Facts:
veflas {φ=b, Θ=nobre, ρ=flugra}
kleplives {φ=a, Θ=drebra, ρ=skeze}
trones {φ=b, Θ=sopa, ρ=flugra}
letrur {φ=c, Θ=vokek, ρ=garun}
pekek {φ=c, Θ=totrem, ρ=tragro}
sotus {φ=b, ρ=stonefem}
tepas {φ=c, Θ=gifil, ρ=rofligek}
vuflun {φ=b, Θ=livel, ρ=skeze}
zivin {φ=a, Θ=flukam, ρ=plugus}
dostin {φ=c, Θ=fide, ρ=truvi}
stifas {φ=a, Θ=pafle, ρ=stonefem}
vokek {φ=c, Θ=riklos, ρ=garun}
stonefem {Θ=flipum, ρ=mopor}
guska {φ=b, Θ=trelus, ρ=tedos}
klapus {φ=a, Θ=broso, ρ=gragi}
skidrul {φ=c, Θ=grabam, ρ=trapla}
plola {φ=b, Θ=banek, ρ=tedos}
tribri {φ=b, Θ=saplem, ρ=plorin}
gaflen {φ=b, Θ=kive, ρ=nuplur}
tedos {ρ=rofligek}
vasozom {φ=c, Θ=plidron, ρ=rofligek}
gifil {φ=c, Θ=plorin, ρ=rofligek}
sofesker {φ=b, Θ=letrur, ρ=garun}
livel {φ=b, Θ=kleplives, ρ=skeze}
stubak {φ=b, Θ=truder, ρ=stonefem}
briri {φ=b, ρ=nuplur}
banek {φ=a, Θ=zaplom, ρ=tedos}
gragi {Θ=tepas, ρ=rofligek}
vugom {φ=c, Θ=kluvus, ρ=nuplur}
tadi {φ=b, Θ=trevas, ρ=gragi}
brisa {φ=b, Θ=dibrol, ρ=drenis}
garun {Θ=gragi, ρ=rofligek}
nebrubrok {φ=a, Θ=mefo, ρ=trapla}
droklo {φ=b, Θ=stagritra, ρ=skeze}
klovim {φ=a, Θ=brozan, ρ=gragi}
pleplek {φ=c, Θ=gaflen, ρ=nuplur}
kobrur {φ=c, Θ=groklek, ρ=garun}
brinim {φ=a, Θ=flaflik, ρ=stonefem}
bralubri {φ=c, Θ=dadre, ρ=trapla}
gesi {φ=b, Θ=kistak, ρ=klalo}
robrum {φ=b, Θ=bagan, ρ=plorin}
plozok {φ=a, Θ=drakon, ρ=skeze}
drakon {φ=b, Θ=volun, ρ=skeze}
breklis {φ=b, ρ=skeze}
guklo {φ=c, Θ=garun, ρ=rofligek}
braloklik {φ=b, Θ=vifir, ρ=trapla}
totrem {φ=c, Θ=drirel, ρ=tragro}
mifom {φ=c, Θ=kapus, ρ=skeze}
trapla {Θ=grava, ρ=klalo}
zastor {φ=a, Θ=vodak, ρ=plorin}
bogran {Θ=plugus, ρ=klalo}
bregros {φ=c, Θ=stografom, ρ=trapla}
trevos {φ=a, Θ=zastor, ρ=plorin}
plagras {φ=b, Θ=fluplu, ρ=klalo}
fide {φ=a, ρ=truvi}
stografom {φ=b, Θ=braloklik, ρ=trapla}
rulor {φ=b, ρ=drenis}
ravar {φ=a, Θ=rulor, ρ=drenis}
rimim {φ=a, Θ=vidrak, ρ=grava}
depem {φ=b, Θ=gruvu, ρ=stonefem}
flipum {φ=a, Θ=klodu, ρ=mopor}
dibrol {φ=a, Θ=greva, ρ=drenis}
viri {φ=b, ρ=trapla}
vodak {φ=c, Θ=robrum, ρ=plorin}
fumefle {φ=b, Θ=skidrul, ρ=trapla}
fluplu {φ=a, Θ=truvi, ρ=klalo}
fleklo {φ=a, Θ=sofesker, ρ=garun}
volun {φ=b, Θ=mifom, ρ=skeze}
pafle {φ=a, Θ=stubak, ρ=stonefem}
boskil {φ=b, ρ=garun}
stala {φ=c, Θ=boskil, ρ=garun}
plazeklur {φ=b, Θ=drenis, ρ=flugra}
greva {φ=c, Θ=vokle, ρ=drenis}
toste {φ=c, Θ=digan, ρ=nuplur}
zikuno {φ=c, Θ=nebrubrok, ρ=trapla}
toki {φ=b, Θ=flogem, ρ=nuplur}
skosur {φ=a, ρ=grava}
saplem {φ=b, ρ=plorin}
nubuk {φ=c, Θ=stala, ρ=garun}
mekli {φ=a, ρ=flugra}
zaplom {φ=c, Θ=guska, ρ=tedos}
vifir {φ=a, Θ=flogul, ρ=trapla}
plugus {Θ=gesi, ρ=klalo}
gripum {φ=a, Θ=vugom, ρ=nuplur}
nuskom {φ=b, Θ=briri, ρ=nuplur}
broso {φ=b, Θ=tadi, ρ=gragi}
trekaskor {φ=b, Θ=sasten, ρ=klalo}
truder {φ=a, Θ=gupem, ρ=stonefem}
vokle {φ=b, Θ=ravar, ρ=drenis}
kive {φ=c, Θ=nuskom, ρ=nuplur}
sopa {φ=c, Θ=trisor, ρ=flugra}
drafle {φ=b, ρ=bogran}
mefo {φ=a, Θ=viri, ρ=trapla}
brozan {φ=b, ρ=gragi}
stagritra {φ=a, Θ=vuflun, ρ=skeze}
pamel {φ=b, Θ=pekek, ρ=tragro}
skeze {Θ=teklir, ρ=rofligek}
gruvu {φ=a, Θ=sotus, ρ=stonefem}
zoplun {φ=c, Θ=brepla, ρ=plugus}
dezeplom {φ=a, Θ=tragro, ρ=rofligek}
brepla {φ=a, ρ=plugus}
trelus {φ=b, ρ=tedos}
teklir {φ=c, Θ=guklo, ρ=rofligek}
bagan {φ=b, Θ=plemar, ρ=plorin}
flovok {φ=a, Θ=klovim, ρ=gragi}
bridus {φ=a, Θ=drafle, ρ=bogran}
drenis {Θ=flobremir, ρ=flugra}
flaflik {φ=c, Θ=trotubo, ρ=stonefem}
kistak {φ=c, Θ=plagras, ρ=klalo}
skapunas {φ=b, Θ=nubuk, ρ=garun}
pubatil {φ=a, Θ=vasozom, ρ=rofligek}
digan {φ=a, Θ=gripum, ρ=nuplur}
riklos {φ=a, Θ=nadagu, ρ=garun}
fitrol {φ=a, Θ=riskolen, ρ=mopor}
grabam {φ=b, Θ=bregros, ρ=trapla}
gudutrar {φ=c, Θ=trevos, ρ=plorin}
klodu {φ=a, Θ=fitrol, ρ=mopor}
nuplur {Θ=skugru, ρ=flugra}
dadre {φ=b, Θ=zikuno, ρ=trapla}
grava {Θ=trekaskor, ρ=klalo}
kasir {φ=a, Θ=depem, ρ=stonefem}
kapus {φ=a, Θ=borun, ρ=skeze}
mepak {φ=a, Θ=trapla, ρ=klalo}
gupem {φ=c, Θ=brinim, ρ=stonefem}
poflus {φ=c, Θ=skosur, ρ=grava}
skugru {φ=a, Θ=plazeklur, ρ=flugra}
flogem {φ=a, Θ=toste, ρ=nuplur}
kluvus {φ=a, Θ=pleplek, ρ=nuplur}
plemar {φ=a, Θ=tribri, ρ=plorin}
seloskel {φ=c, Θ=rimim, ρ=grava}
riskolen {φ=b, ρ=mopor}
nadagu {φ=a, Θ=kobrur, ρ=garun}
zedor {φ=c, Θ=mepak, ρ=klalo}
plorin {Θ=pubatil, ρ=rofligek}
groklek {φ=a, Θ=skapunas, ρ=garun}
flogul {φ=b, Θ=bralubri, ρ=trapla}
kestigru {φ=a, Θ=skeze, ρ=rofligek}
trotubo {φ=a, Θ=kasir, ρ=stonefem}
drepobok {φ=c, Θ=seloskel, ρ=grava}
plidron {φ=b, Θ=dezeplom, ρ=rofligek}
trisor {φ=c, Θ=nuplur, ρ=flugra}
nobre {φ=a, Θ=trones, ρ=flugra}
trevas {φ=a, Θ=flovok, ρ=gragi}
vidrak {φ=b, Θ=poflus, ρ=grava}
trademel {φ=b, Θ=klapus, ρ=gragi}
flukam {φ=c, Θ=zoplun, ρ=plugus}
tragro {Θ=tedos, ρ=rofligek}
drebra {φ=a, Θ=bruskis, ρ=skeze}
borun {φ=b, Θ=droklo, ρ=skeze}
drirel {φ=c, ρ=tragro}
bruskis {φ=b, Θ=breklis, ρ=skeze}
sasten {φ=c, ρ=klalo}
flobremir {φ=b, Θ=mekli, ρ=flugra}
truvi {Θ=zedor, ρ=klalo}

Known rows:
seloskel: [ 25  39  23   5  18 -18  -4  -4 -13  27 -28  11  -7  16   3 -12  35 -13
  24   3 -68 -27   9  32   8 -39 -45]
trevas: [ 28  14  24  20  14 -41   6   5  10  11 -21  15 -13  18  10   8   1  -7
  11   5 -39  14  24  14  -1  -3 -25]
drakon: [ 31  23  21  17   3 -30  17  -3  -5  37 -36   7  22 -10   9 -18  31   0
   2 -11 -71  13   6  29  -8 -21 -43]
zoplun: [ 21  30  26   6  18 -16  -3  -1 -10  25 -30   7 -18  18  -2  -9  27 -11
  19   6 -56 -21  11  26   3 -38 -43]
bogran: [ 25  55   6   7  18 -24   1   4 -12  12 -25   8  15  15  22   7  56  -7
  13 -12 -48  -6  22  33  22 -26 -57]
kobrur: [ 13 -18  31  12  21 -39   0 -13 -12  16 -25  35 -16  14   5   0  19 -21
  -9  10 -38  12  16  26  -2 -25 -26]
plemar: [ 28   5  19  15  19 -42   4  -3  -1  -7  -9  28 -12  19  13  15   1  -9
  -6   9 -52  37  16  21  -8  -6 -19]
kasir: [ 21  28  27   8  23 -45  12 -19 -15 -35  -6  15  -2  17   9  14 -12 -10
   0   4 -32  16  32  25 -28 -11 -21]
robrum: [ 16  -7  19  18   3 -40  10  -2   9  25 -31   9  -2  -1   9   1  21  -4
 -14  -7 -39  15  22  30 -12 -15 -40]
gruvu: [ 21  25  17  12  26 -41   9 -26 -20 -37 -17   5   8  21   3  16 -15  -8
   9   8 -24  13  35  41 -26  -4 -22]
drebra: [ 28   7  -6  28  29 -39   6 -22 -20 -16 -26  12  14  18   1  11 -23  -1
  -1  22 -34  47  16  41 -12   2 -13]
tadi: [ 23   1  26  17   1 -32  13   0   9  27 -30   3   1  -1   4  -3  26  -4
 -10  -7 -43  14  17  31 -12 -15 -44]
broso: [ 30  13  29  17   0 -27  18   1   3  26 -32   3   7  -1   6  -8  32  -4
  -6  -6 -53  19   8  29 -12 -16 -49]
gaflen: [  8  -1  14   7  16 -40  22 -11 -13 -12 -12   1  15 -12  -3   2   8 -15
 -33   5 -47  36  38  54 -14 -24 -25]
drirel: [ 23   6  37  11  18 -34  -2  -2  -6  37 -41  12 -20  15   1  -8  20 -10
  10   7 -30  -1  13  21   3 -26 -36]
dadre: [  8   2  -3  26  11 -31  14 -25 -18 -11  -7   3  11  10  -7  17  11  -4
 -28   6 -56   7  33  57 -24 -26 -36]
kive: [  7   5  22   4  33 -40   5 -19 -28  -4 -21   4  -1   6 -10   3   5 -22
  -8  23 -20  25  36  51   2 -31 -16]
poflus: [  9  12  16   8  20 -28  -9  -1  -4  24 -25  13 -28  18   0   1  21 -11
   4   8 -47 -27  24  26   2 -35 -36]
vifir: [ 16  18   8  23  20 -32   8  -2  -6 -14   4  24 -19  26   8  19   3  -9
  -3   9 -86  -1  22  17  -7 -17 -22]
trisor: [  5  12  28  -3  23 -34  -2   3  -5  25 -32  12 -20   7   0  -6  14 -17
  10   9 -38  -6  34  28   5 -30 -28]

Rows:
No name comes twice in this set of rows, the named rows included.
[ 25  34  14  10   4 -18  14  -3  -2  19 -23   5  15   1   6  -6  41  -6
   7 -12 -89 -12  14  45 -11 -27 -53]	drafle
[ 19  24  29   0  23 -42  11 -14 -12 -35  -6  20  -8  16  13  13  -9 -11
   1   0 -47  15  30  19 -30 -12 -22]	trotubo
[ 11  13  -2  18  29 -34   5 -17 -28 -24 -11  -1   6  23   4  25  19  -3
 -29  10 -20  15  32  35   5 -22 -43]	trapla
[  1   5  22  -8  29 -34   1   2  -8  14 -28  18 -17   0   1  -6  13 -23
   2  12 -42   8  33  29   4 -30 -20]	vugom
[ 19  19 -10  32  28 -25   6 -21 -21 -31  -9  10   5  27  -7  21 -13  -4
   6  24 -64   7  28  54 -11  -6 -24]	nebrubrok
[ 25  56  23  -6  21 -33   4  -4 -16   4 -35  10  22  11  28   2  45  -7
  19 -23 -30  -5  29  24   9 -16 -55]	stonefem
[ 16 -17  20  23  26 -39   0 -33 -28   4 -33  15   1  22  -9   7   6 -16
  -9  23  -8  21  22  54  -1 -17 -25]	stala
[ 18  24  28   6   8 -17  20   8  -1  18 -30  -6  12  -9   2 -10  29  -8
   2  -6 -67  12  23  36 -13 -23 -47]	trones
[ 30  15  35  18   1 -26  20  -3  -1  28 -32  11  21  -3   8  -6  39 -11
   7 -11 -71   6   9  41  -6 -15 -51]	sofesker
[ 14   3  23  14  19 -36   3   5  -1  13 -30   8  -8  18  17  16  36  -6
 -12  -4 -12  15  27   9  14 -10 -50]	garun
[ 19  29  35  -1   5 -21  18  -6  -1   7 -34   0  10  -6   7  -5  25  -4
   4 -18 -57  -9  22  26 -36 -21 -54]	stubak

Now the same nodes, written a new way:
Known rows:
vodak: [ -9   6  14  53  20 -25  30   3 -16  27  29  -3 -12  27   2   2  10   8
  -3 -26  26  -5  -5  19 -16 -27  13   9  20  -1  -5  -2]
fleklo: [ 22  14  26 -36 -34 -11  36 -26 -33  40   7  12   0  -1   7  36  23 -14
  -3 -16  50  15  -3  -2 -16 -33  -1   1 -16 -48 -58  -3]
gruvu: [  3   7 -75 -27  15  29 -17  18  36 -16 -34 -54 -12 -42  62 -13 -18   6
  -8  35 -32 -12 -24  -6  10  25 -12   1   3  11  22  -4]
plazeklur: [-18   5   2  -8   6  13 -32  -4  22 -11 -14  34  16 -18 -10 -26  -5  12
  -5  19 -24 -11  16  10  10  15  -1  -4 -22  26  36  -9]
klapus: [ 23   6  12   0 -46  -1  21 -18 -24  23   3   3   1  -2   6  28 -12 -11
  11  -2  38  16 -16   6 -16 -20 -11 -13   3 -40 -50  18]
vuflun: [ 12  -8 -11 -14   7  33 -28   8  40 -33  17  23   0   9   2 -31  10  -3
  -7   2 -39   0  -8   3  -2  13 -19  -1 -11  20  44   6]
plemar: [ -3  29 -35   0  -9  18  24 -17   3   8   8 -16  -7 -20  36 -18 -10  -9
   4 -14  -6   2 -24   9 -22  26  -5  -3   1 -10 -10  -6]
saplem: [-24   7  -7   3  18  31  -6 -12  30  -8  13  23  17  -3  21 -36   2  17
   4 -11 -34 -10 -13  21  -8  28 -17   3   1  25  41 -11]
vidrak: [ -3 -23  22 -22 -23  -1   4 -21   3   2   4  16  47  17 -39  10  10  15
  10 -17  14  -8  23  -5  -4   0   5  -1  -7  11   7 -17]
dadre: [-27 -17   4 -14  23  20 -26   1  43 -43 -21  20  20 -13   5 -30  -3   8
  11  26 -52 -29   3 -18 -11  50   0   7  16  17  42 -12]
dezeplom: [ -4  37 -59 -17  29  48 -28  18  36 -29   3 -49 -29 -32  63 -43 -21 -30
   7  28 -68  -3 -36   0 -10  55 -37   9   2   9  15  -5]
trisor: [-13  14  10  42  20 -34  -8  19 -11  15   6   0 -12  11 -16   6  -4  -7
 -12   8  13  -9  23   6   2 -27  19  -2  -4   4   0  -1]
drafle: [  4 -28  39 -19 -36 -10  10 -30  -6  13  -2  34  41  18 -43  21  19  21
   8 -16  32  -8  21   0  -8 -13  17  -7  -6  -1  -3  -9]
kasir: [  8   4 -66 -22   3  22  -4   9  22  -7 -33 -45  -7 -35  53  -1 -15   8
  -7  22 -18  -7 -19  -6  10   9  -1   1   1   3  17   2]
fitrol: [ 21   0 -23 -23 -32  -5  22 -12 -10  19 -20 -15   2 -16  19  17  -1   2
  -8  -3  29   1  -9  -1  -4 -19  14  -4  -7 -18 -16   6]
veflas: [  2 -13  39  -5 -41 -18   6 -31 -19  30  -8  71  32   4 -42  20  12  19
  -7 -14  48   2  28  13  -5 -35  22 -18 -29  -5  -1   0]
guklo: [  3   2  26  38  20 -22   7  17 -14  18  28  -2 -18  35  -2   9  10  -2
   1 -14  24   2  -3   9  -9 -37  -8   5  16  -6 -17   6]
stagritra: [ 33  16 -43 -17 -13  20  -3   2  15 -19  11 -15 -25  -6  28 -19   0 -34
 -14   1 -19   9 -26 -12 -12  11 -12  -1 -13  -8   2   5]
flipum: [ 27  -6 -16 -18 -45 -10  34 -19 -22  28 -20  -5   8 -12   8  36   1   2
  -5 -10  49   1  -5  -4  -6 -34  24  -5  -5 -29 -27   8]
mopor: [ -1 -18 -25   8  15   5   7   0 -45  -9 -19 -11 -11 -13   1  10  -1  57
 -15  -7 -12  40  -9 -19  55 -17  -3  -2   5  19 -18  24]

Rows:
No name comes twice in this set of rows, the named rows included.
[-19 -22  10 -14   7  12 -12  -3  28 -33 -19  29  23  -8  -5 -17   4   8
   9  16 -30 -30   6 -16 -10  36   8   8  15  11  30  -6]	flogul
[ -7 -15  40  -9 -38 -15 -11 -37 -24  37 -12  71  19   4 -55   5  12  23
  -6 -13  49  -3  21   4  -5 -36  28  -8 -30  -3  -3   6]	brisa
[-27  12   4 -34  52  41 -45  12  48 -20  -1   4   5 -13  35 -42  10   4
   2  26 -65 -10  -8   7  12  38 -47  16  -7  19  46 -29]	boskil
[  3  28 -37 -10  11  33 -11  12  23 -18   4 -31 -20 -21  46 -29 -17 -21
   4  16 -40   5 -32   0 -10  36 -27   3   1  -1   1  -5]	pubatil
[ 38   8 -27 -22 -29   3  13  -7  -6  -2  14  -5 -20   1  16   1   5 -29
 -11  -8  13  16 -23 -10 -17  -8   2  -7 -12 -18 -20  12]	kapus
[-17  21 -16  43  63   7 -32  44  31 -18  31 -39 -32  11  36 -37  -9 -12
   2  21 -45 -12 -21   8   2  10 -29  20  22  22  26  -6]	vasozom
[-12 -21 -30 -19  26  34 -29  10  45 -18 -28   4  22 -20  31 -15  -3  39
  -4  21 -35 -20  -7   4  22   9 -15   7   1  33  56  -6]	depem
[ -3 -13 -19  25  35 -17  -4  37  13   8 -10 -35  -9  11  26  11   0  23
 -17  14   6 -16   1   7  15 -31   4  13  22  11  21   4]	flaflik
[ 25  24  -1  -7 -52 -27  32 -19 -26  11  -8  12  10 -18   1  40 -14 -22
 -11  -5  39  10  25   7  -4  -8  15 -29 -34 -30 -32   0]	flogem
[  3 -19  -9  29  20 -25   5  24  -1  20  -8 -27  -3  17  10  25   3  25
 -14   3  26 -13   0   3  14 -50  10  10  21   6  13   6]	gupem

Now the same nodes, written a new way:
Known rows:
kleplives: [ 31  16  -8   2   5  -3  16 -54  -1  10  28 -13  17]
bregros: [ -9 -20   3  -3 -10   7   7   9  -7 -12  -3  -2  -2]
stografom: [ -4  -1  -5   8 -14   1 -10  19   0  -8  10 -15 -22]
braloklik: [ -2   2  -4  10 -14  -2  -6  12   1  -8  13 -14 -17]
trademel: [-15  -1  13  -4   7   4 -11  68   3   2   2 -11  -6]
gragi: [ 11  -4  14  -1   1  -5  -5   1  -7  15  -4  12 -10]
rofligek: [ 11 -12   5  -6  -5  -5   3  -2  15  18   2  25 -28]
nuplur: [  4  -7   2   8  -5  -2 -14 -10  -2  13 -30  20  -1]
klodu: [ -6  -3  -7  -3  19   9  -7  18  -1  -5  -7  21 -18]
stala: [ 12   3   6 -11 -10 -12  27 -53  -7  -2  -2 -23  26]
nebrubrok: [ 18  12 -19  14 -10  -5  15 -78  -7  -5  34  -1 -10]
gruvu: [ 22  15 -23  -5   8 -10   2 -63  -4  -4  18  17  -1]
depem: [ 20  15 -17  -3  -9 -17 -18 -25  -3  -9   8   2  15]
borun: [ 12   7   3  -2  -2  -3  -9  17   4   6  12 -26  13]
zoplun: [-15 -23   4  -3  -8   9   5  22  -9 -11  -1   7  -2]
brepla: [ -9  -4  -5   9   7  12   4   3  -3  -4  11  14 -30]
vidrak: [ -8  -2  -3  12 -11   1 -16  31   1  -7  16  -2 -18]
plemar: [  1  10   4   0  15   0  12 -19  -3   6  19   0  -5]
letrur: [ -9 -12  17 -18   3   5  13  26  -2  -4 -22 -14   4]
rulor: [ -9   9  -5   9  -6  -4 -14   7   7   2 -19  -4  16]

Rows:
No name comes twice in this set of rows, the named rows included.
[12  4  0 -1 17  9  8  3  1  7 12 -7 -2]	kapus
[  8 -15  12 -12   3   7   9  24  -4   1  -4 -11  27]	mifom
[ 10  11 -12  14 -22 -10  -3 -30  -3  -3  23 -18  -7]	dadre
[  7   5 -16  -8  16   1  -8 -12   0  -9   2  22 -10]	brinim
[  1   3 -11   8  -1   6   8 -28  -3  -4  15   1 -23]	vifir
[ 24  16 -15  15 -28 -17   4 -69  -4  -4  33 -21   6]	viri
[ 15  -8   3   8 -10  -3  -8 -19 -10   8   2  16 -26]	truvi
[-13 -22   3  -3  -7   6   7  11  -7  -9  -7   3   3]	kistak
[ -8  11 -10   6   7   2   3 -29   2   3  -5  14   2]	skugru
[ 20   1  12   4  -4 -12   1 -34  -9  15   8  15  -4]	plorin

